Below is a small trained network, with its code and all its weights. Each question gives an input and a target symbol and asks what happens when units are switched off, that is, made to give their printed mean instead of their output.

import numpy as np


def w(rows, s, z=0):
    codes = np.array(rows[::2]) - 128.0
    scale = np.full(codes.shape[1], s)
    scale[-1] = z or s
    return codes * scale


def f(y):
    return y / 2 * (1 + np.tanh(0.7978845608 * (y + 0.044715 * y**3)))


def softmax(a):
    e = np.exp(a - a.max(-1, keepdims=True))
    return e / e.sum(-1, keepdims=True)


def log_softmax(a):
    a = a - a.max(-1, keepdims=True)
    return a - np.log(np.exp(a).sum(-1, keepdims=True))


def net(x, mask):
    ids = ['αβγδζηλξπσφψω'.index(c) for c in x.split()]
    T = len(ids)
    res = E[ids] + P[:T]
    r = res
    for j in range(3):
        rows = slice(3 * j, 3 * j + 3)
        q, k, v = (r @ M[0][rows].T for M in (Q, K, V))
        z = softmax(np.where(np.tri(T) > 0, q @ k.T / 3**0.5, -1e9)) @ v
        o = O[0][rows]
        res = res + np.where(mask[j], z, o[:, -1]) @ o[:, :-1]
    y = f(res @ A[0][:, :-1].T + A[0][:, -1])
    res = res + np.where(mask[3:15], y, B[0][:, -1]) @ B[0][:, :-1]
    return log_softmax(res[-1] @ U[:, :-1].T + U[:, -1])


Q, K, V, O, A, B = {}, {}, {}, {}, {}, {}
E = w([
[88,135,98,253,119,169,163,117,157,120,105,100],'α',
[109,133,60,232,67,126,52,100,131,88,185,150],'β',
[96,113,131,191,155,191,185,196,151,90,138,153],'γ',
[133,135,105,164,86,187,94,173,198,118,147,124],'δ',
[94,121,99,203,124,137,126,174,105,42,132,118],'ζ',
[48,187,84,130,120,99,104,104,180,41,175,78],'η',
[51,196,152,159,110,125,123,135,87,144,97,118],'λ',
[190,117,101,129,160,165,108,115,172,70,106,134],'ξ',
[66,95,56,112,184,141,104,166,113,170,144,145],'π',
[90,199,87,142,129,205,68,101,75,118,130,215],'σ',
[161,73,88,139,151,194,101,137,111,183,64,65],'φ',
[163,83,139,124,68,121,74,182,115,119,89,92],'ψ',
[170,146,108,80,89,175,140,131,32,121,241,70],'ω',
],0.014)
P = w([
[2,78,107,115,70,137,223,97,181,92,32,178],'0',
[75,65,178,142,152,164,122,128,141,85,71,135],'1',
[110,82,191,131,183,157,91,141,137,91,81,131],'2',
[139,111,142,140,190,131,124,186,124,122,88,120],'3',
[152,134,129,125,187,116,132,206,115,127,90,117],'4',
[160,158,128,95,190,92,142,218,112,124,99,134],'5',
[165,168,111,75,180,91,145,235,116,130,101,131],'6',
[169,192,95,47,170,99,151,249,118,132,107,138],'7',
],0.0068)
Q[0] = w([
[244,42,154,120,54,132,170,105,208,240,131,219],'h0',
[67,134,124,124,165,91,190,31,131,200,216,181],'h0',
[44,117,37,188,174,102,150,211,73,71,129,126],'h0',
[106,199,10,145,156,174,66,229,124,77,24,135],'h1',
[197,190,56,147,84,139,197,205,83,126,192,40],'h1',
[69,70,146,122,116,254,57,120,89,79,130,56],'h1',
[130,163,134,153,138,142,109,158,108,122,127,124],'h2',
[99,98,141,142,119,155,143,96,99,112,133,138],'h2',
[120,135,140,139,133,141,121,128,124,122,120,127],'h2',
],0.022)
K[0] = w([
[50,108,128,255,111,121,93,135,163,96,70,124],'h0',
[176,113,182,198,62,195,189,85,92,130,136,158],'h0',
[145,174,102,82,102,168,118,188,46,92,129,83],'h0',
[211,137,139,81,129,143,113,147,29,167,172,120],'h1',
[140,211,162,153,188,84,134,142,163,100,204,64],'h1',
[112,92,155,28,80,117,120,47,99,112,133,99],'h1',
[100,110,113,98,145,109,119,127,126,127,162,110],'h2',
[119,127,130,124,135,124,118,128,141,128,128,129],'h2',
[125,133,116,116,130,118,119,131,127,122,126,121],'h2',
],0.026)
V[0] = w([
[128,117,120,91,177,225,159,116,167,189,164,167],'h0',
[57,175,135,73,176,129,118,148,215,170,162,92],'h0',
[101,180,184,170,159,196,168,234,164,74,50,147],'h0',
[194,167,92,131,185,197,175,4,89,113,66,101],'h1',
[248,87,98,111,107,98,160,116,211,53,163,121],'h1',
[139,142,84,160,160,170,125,130,149,84,183,228],'h1',
[113,77,160,55,161,88,180,56,71,97,220,103],'h2',
[68,126,81,87,213,58,49,178,164,108,41,161],'h2',
[157,209,160,162,127,132,126,91,170,71,40,111],'h2',
],0.018)
O[0] = w([
[145,115,69,61,145,120,103,84,221,154,121,101,133],'h0',
[90,86,133,178,193,141,162,156,179,203,238,107,153],'h0',
[93,62,88,148,241,180,212,47,71,98,116,167,194],'h0',
[214,124,111,59,77,151,178,75,160,120,202,109,144],'h1',
[119,144,85,114,201,167,98,86,125,87,128,2,40],'h1',
[89,173,95,99,146,179,197,208,153,99,116,165,143],'h1',
[135,149,9,151,224,137,133,176,45,131,135,118,85],'h2',
[116,47,155,38,119,85,55,158,167,49,165,133,254],'h2',
[101,206,187,106,78,135,80,101,158,73,152,75,150],'h2',
],0.0091,0.0074)
A[0] = w([
[99,196,148,97,92,71,250,85,59,167,173,52,114],'n0',
[191,223,142,127,181,182,120,118,130,34,143,71,142],'n1',
[83,90,183,92,149,113,113,148,186,107,112,137,4],'n2',
[191,98,165,158,205,108,141,152,103,213,104,78,96],'n3',
[102,145,135,238,205,99,107,126,192,114,38,72,58],'n4',
[89,103,149,132,76,125,164,77,141,119,142,135,145],'n5',
[75,147,146,168,104,46,60,176,129,179,77,148,118],'n6',
[135,154,137,62,137,171,158,120,71,28,141,70,3],'n7',
[72,254,166,123,164,139,153,82,171,234,46,126,66],'n8',
[239,137,103,122,205,92,135,151,132,185,50,137,96],'n9',
[121,120,194,207,139,43,88,128,118,107,140,118,79],'n10',
[152,123,186,61,44,124,90,134,149,136,119,92,100],'n11',
],0.0095,0.0043)
B[0] = w([
[22,95,94,144,59,79,124,89,183,80,198,72,156],'n0',
[132,244,198,129,181,169,150,146,42,114,111,113,191],'n1',
[175,204,113,181,51,156,106,66,118,141,107,113,255],'n2',
[143,192,117,88,147,79,93,150,134,43,53,124,170],'n3',
[171,65,125,85,53,140,186,164,77,109,106,44,174],'n4',
[180,130,98,106,164,68,118,189,47,145,153,100,209],'n5',
[179,124,92,149,198,51,176,78,134,83,153,71,201],'n6',
[145,45,121,178,74,78,141,105,165,158,154,179,179],'n7',
[112,135,192,105,210,66,185,196,159,224,82,96,151],'n8',
[130,58,155,114,66,171,84,80,113,138,203,188,184],'n9',
[65,170,120,58,142,187,90,120,173,212,116,204,201],'n10',
[65,72,118,154,204,190,131,177,174,122,118,159,208],'n11',
],0.011,0.017)
U = w([
[151,94,143,142,98,121,158,168,144,134,95,90,137],'α',
[191,140,50,220,128,121,100,82,172,131,146,132,192],'β',
[183,158,143,71,65,116,163,199,164,100,138,197,130],'γ',
[99,110,26,117,174,162,204,108,101,137,133,145,5],'δ',
[204,131,70,86,105,103,85,164,23,93,180,80,7],'ζ',
[102,158,87,128,218,98,133,218,124,45,108,123,246],'η',
[103,87,166,77,145,40,170,133,137,108,168,119,34],'λ',
[148,107,167,124,166,146,154,64,104,82,194,145,31],'ξ',
[153,9,141,53,166,105,90,177,147,96,234,131,200],'π',
[118,134,124,139,182,93,123,154,88,212,152,198,59],'σ',
[109,109,125,66,132,116,56,59,109,106,48,128,236],'φ',
[113,69,145,212,88,106,108,166,71,91,92,154,77],'ψ',
[4,120,57,155,89,197,140,154,109,154,214,113,143],'ω',
],0.004,0.0024)

Each question gives the input, a string of symbols that net reads in full, and the target symbol t.
The units are the heads (3 rows each of Q, K, V and O) and the neurons (one row each of A and B). Each row of codes is followed by its name. A weight is (code - 128) times the scale printed after its matrix; where a second scale follows, it is the last column's (O, A, B and U).
mask holds one flag per unit, heads first, then neurons. A switched-off unit (its flag False) gives its mean, the last column of its rows in O or B, instead of its output. The means were averaged over made-up inputs and are rounded, as every weight is.
A unit's drop is (log p(t) with every unit on - log p(t) with that unit switched off) / (log p(t) with every unit on - log p(t) with every unit switched off).
The circuit of an input: a set's keep is (log p(t) with only the set's units on - log p(t) with every unit switched off) / (log p(t) with every unit on - log p(t) with every unit switched off). Starting from the 12 units with the biggest drops (on a tie, the unit counted first), units are removed one at a time, each time the one whose removal leaves the highest keep (on an exact tie, the one counted first), for as long as the keep stays at least 0.8.
units of the circuit, in order: the units of the circuit, biggest drop first
top k neurons: the k neurons with the biggest drops, biggest first
which heads matter: for each layer, one digit per head in row order, 1 if its drop is at least 0.15 and else 0, layers parted by /
input η β σ ζ γ γ σ ξ, target γ: units of the circuit, in order -> (h1)
input δ π ζ ω π φ, target π: units of the circuit, in order -> (n9, n2, h2)
input β π ζ, target β: top 2 neurons -> (n2, n6)
input σ ζ φ ω σ π α ξ, target π: units of the circuit, in order -> (n2, h2, n9)
input η σ φ, target π: units of the circuit, in order -> (h1, h2, n11)
input η ω β η α η σ, target η: top 4 neurons -> (n11, n1, n9, n2)
input ζ δ η λ ξ, target ξ: units of the circuit, in order -> (h1, n1, h2, n7)
input σ σ η ω σ ω ζ σ, target ζ: top 2 neurons -> (n11, n10)
input π ω φ ω ω ω, target ζ: units of the circuit, in order -> (h2, n3, n9)
input η γ π α η ψ λ α, target φ: units of the circuit, in order -> (h1, n10, h2)
input ω η ζ σ λ α, target η: which heads matter -> 100
input γ η ξ β ξ ω η δ, target η: units of the circuit, in order -> (n3, h0, h2)
input η α φ η, target π: which heads matter -> 010
input ζ ω π, target π: units of the circuit, in order -> (h2, n2, n9, n1)
input ω β ζ η φ β, target η: top neuron -> (n2)
input ω ψ ψ η ξ γ, target η: units of the circuit, in order -> (h0, n11, n9)
input η ω α γ η ω σ η, target ζ: units of the circuit, in order -> (h2, h0, n11)
input π δ η λ ω ψ, target η: top 3 neurons -> (n3, n2, n7)
input η λ σ ξ δ α, target ξ: which heads matter -> 111
input φ γ ω, target ω: units of the circuit, in order -> (h2, n0)
input ψ ζ ω, target ω: units of the circuit, in order -> (h2, n0, n6)
input δ δ η γ σ ξ π ω, target π: units of the circuit, in order -> (n2)
input ξ γ λ α ξ η, target ξ: units of the circuit, in order -> (n1, h1, n7, h0)
input γ η η γ, target ω: which heads matter -> 101
input ω ω η π ω ω, target ζ: top 4 neurons -> (n9, n3, n11, n10)
input β ζ ψ ζ σ η π η, target β: which heads matter -> 111
input λ λ ζ ω η, target η: which heads matter -> 100
input η β η σ ω φ ω φ, target ζ: which heads matter -> 011
input γ η λ ω η η λ, target η: which heads matter -> 100
